(in the rows, 128 means zero)
Group and class of each row
[126 139 103 135 116 123 123 127 121 100 126 107 128 114 110 138  55 103
 107  88 123 153 139 118 112 156 146  84 113 120 127 150 134  39] | X > <37>
[129 128  81 112 165 100 136 115 187 118 148 121 165 136 148  89 131 123
 137  79 157 131 125 127 115 146  86 138 133 141 102 166 140 149] | Z > <35>
[140 138  71 125 229  72 153 129 204 118 114  75 144  98 111 120 167 119
 182  10 128 180 141 126 152 213 137 133 154 132 146 171 132  63] | Z > <34>
[116 147 134 144  92 143 125 131  93 120 123 124 133 130 106 114  85 103
 132 116 126 145 158 124 100 128 138  78  86 124 144 117 174  93] | X > <37>
[125 125  68 128 202  80 153 136 136 135 121 109 183 125 121 160  86 140
 157  13 145 156 124 116 169 172 111 104 160 142 106 169 137 111] | Z > <34>
[123 118 110 127 168 101 126 120 147 155 127 117 147 119 142 130 137 121
 130  83 148 128 125 121 167 144  90 134 122 147 106 149 121 107] | Z > <35>
[133 110  78 129 154 121 123 136 130 128 122 116 159 104  76 121  70 112
 151  54 144 175 124 117 123 169 143  94 140 133 146 151 144  44] | X > <46>
[119 124  89 118 175  72 164 128 144 129 119 107 179 117 143 107 134  99
 163  32 161 147 132 138 117 204  66 120 117 123 105 133 123 140] | Z > <34>
[130 132  93 127 135  96 149 145 123 119 129 112 148 137 119 111 135 112
 170  93 148 141 123 110 127 158  99 144 125 135  98 155 142 125] | Z > <34>
[154 138 113 142 120 163 144 114 127 132 119 109 132 140 112 110  74 103
 123 132 138 132 136 135 111 117  97  96  79 119 126 173 142  67] | X > <37>
[134 136 102 133 128 137 145 117 124 127 132 115 131 111 111 117  48  82
 141 139 136 139 143 113 127 156 148 116 102 121 121 145 147  85] | X > <43>
[121 122  97 127 156  99 178 134 136 125 132 132 160 153 158 119 119  68
 158  43 138 128 141 128 130 160  99 146 141 134 121 174 137 171] | Z > <34>
[119 142 102 141 133 116 129 157 113 129 137 101 118 124 112 106  72 107
 135 117 134 152 127 121 107 146 145 108  99 107 147 147 125  65] | X > <37>
[117 123 115 121 154 106 138 136 130 136 128 126 157 135 138 137 195 114
 140  83 158 133 127 135 134 183  55 102  95 120 113 144 129  90] | Z > <36>
[115 131  95 138 165 109 131 149 135 132 139 130 151 123 118 133 180 124
 162  25 143 136 121 131 137 210 107 102 141 128 138 152 142 124] | Z > <34>
[127 129  75 128 177 112 135 156 132 140 131 120 159 121 146 137 128 104
 160  58 133 153 127 139 132 171  91 133 121 138 121 154 119 110] | Z > <36>
[124 119 116 110 140  74 140 128 132 128 119 141 179 133 159 106 224 132
 147  62 150 126 131 164 119 132  96 148 121 137  99 163 159 114] | Z > <35>
[133 145 112 153  95 143 112 128  93 122 128 101  99 134 124 120  55 140
 128 134 126 120 157 120 132 103 184  93  85 121 138 173 160 120] | X > <37>
[124 128  96 138 125 125 137 138 111 123 129 115 124 124 104 111  69 118
 160 107 142 153 143 119 130 160 145 115 108 129 124 143 148 116] | X > <46>
[110 103 111 138 145 115 120 138 142 117 124 171 141 117 143  97 202 141
 164  52 170 147 135 122 141 132  92 139 142 145  94 117 147 152] | Z > <35>
[131 131  81 142 139 128 133 125 113 111 118  90 135 108 103 113  95 113
 136 116 147 154 134 127 107 152 151  96 100 125 125 133 148  41] | X > <46>
[134 153 100 144 101 142 140 101 143 124 128 108 121 113 117 106  46 107
 163 130 132 150 137 129 125 137 156  66 118 116 117 153 152  89] | X > <43>
[127 116  97 134 149 124 122 126 141 122 127 102 120 105 126 103  54 121
 122  48 126 162 144 125 124 139 151  88  98 135 158 140 130 131] | X > <46>
[144 119 137 132 143 109 131 136 135 126 123 140 156 166 155 127 190 148
 124  81 171 137 125 124 124 146  76 135 127 130 116 142 143 116] | Z > <35>
[137 116 103 118 164  92 150 145 138 125 137 111 175 136 161 132 123 128
 116  83 148 140 137 137 152 163 103 118 126 144 108 143 128 121] | Z > <36>
[145 122  75 130 211 111 131 134 129 118 138  82 139  88 105 121 115 130
 198   4 118 170 119 123 164 180 174  99 172 131 139 137 138  63] | X > <46>
[118 118 144 121 168 114 143 132 150 124 127 119 162 106 140 115 143 129
 146  57 119 137 134 136 117 159 127 107 104 135 105 142  60 111] | Z > <35>
[121 121  71 140 104 121 131 120 102 118 125  99 140 116 112 145  74 119
 151 104 131 172 145 135 124 133 139  86 126 139 137 148 138  63] | X > <46>
[135 132 108 136 148  95 148 123 128 119 136 129 174 115 139 121 121 124
 146  57 157 137 114 135 137 152  88 128 149 136 113 160 135 142] | Z > <35>
[129 116  94 135 158 113 128 135 121 108 124 104 109  95 108 121 120 129
 179  79 128 165 139 114 141 155 151 110 140 155 122 153 144  85] | X > <46>
[130 143  76 126 176 136 113 117 120 127 126  98 132 109 127  86  58 117
 143 125 143 160 138 136 122 149 131 110  89 146 130 172 127 108] | X > <43>
[136 138  99 124  97 119 132 134 126 118  80  97 129 124 112 124  51 110
 133 134 142 111 132 123 140  91 129 118 112 123 133 154 138 111] | X > <37>
[145 144  93 139 142 126 111 116 127 101 125  95 137 127 137 124  66 128
 131 136 127 126 120 121 102 129 151  98 103 132 105 164 126  72] | X > <43>
[133 125 119 117 145 110 144 127 132 107 149 113 147 128 117  87 163 104
 155  93 162 125 123 132 141 158  86 136 123 125 111 164 143 158] | Z > <34>
[131 120 128 119 178 123 123 145 146 134 121 125 125 142 133 117 149 136
 136  65 137 130 117 119 131 171 100 126 128 138 124 141 140 132] | Z > <34>
[126 117  93 162 183  98 130 144 128 125 115 117 167 135 113 128 102 129
 164   9 140 150 124 121 160 193 113 156 144 137 136 157 144 170] | Z > <34>
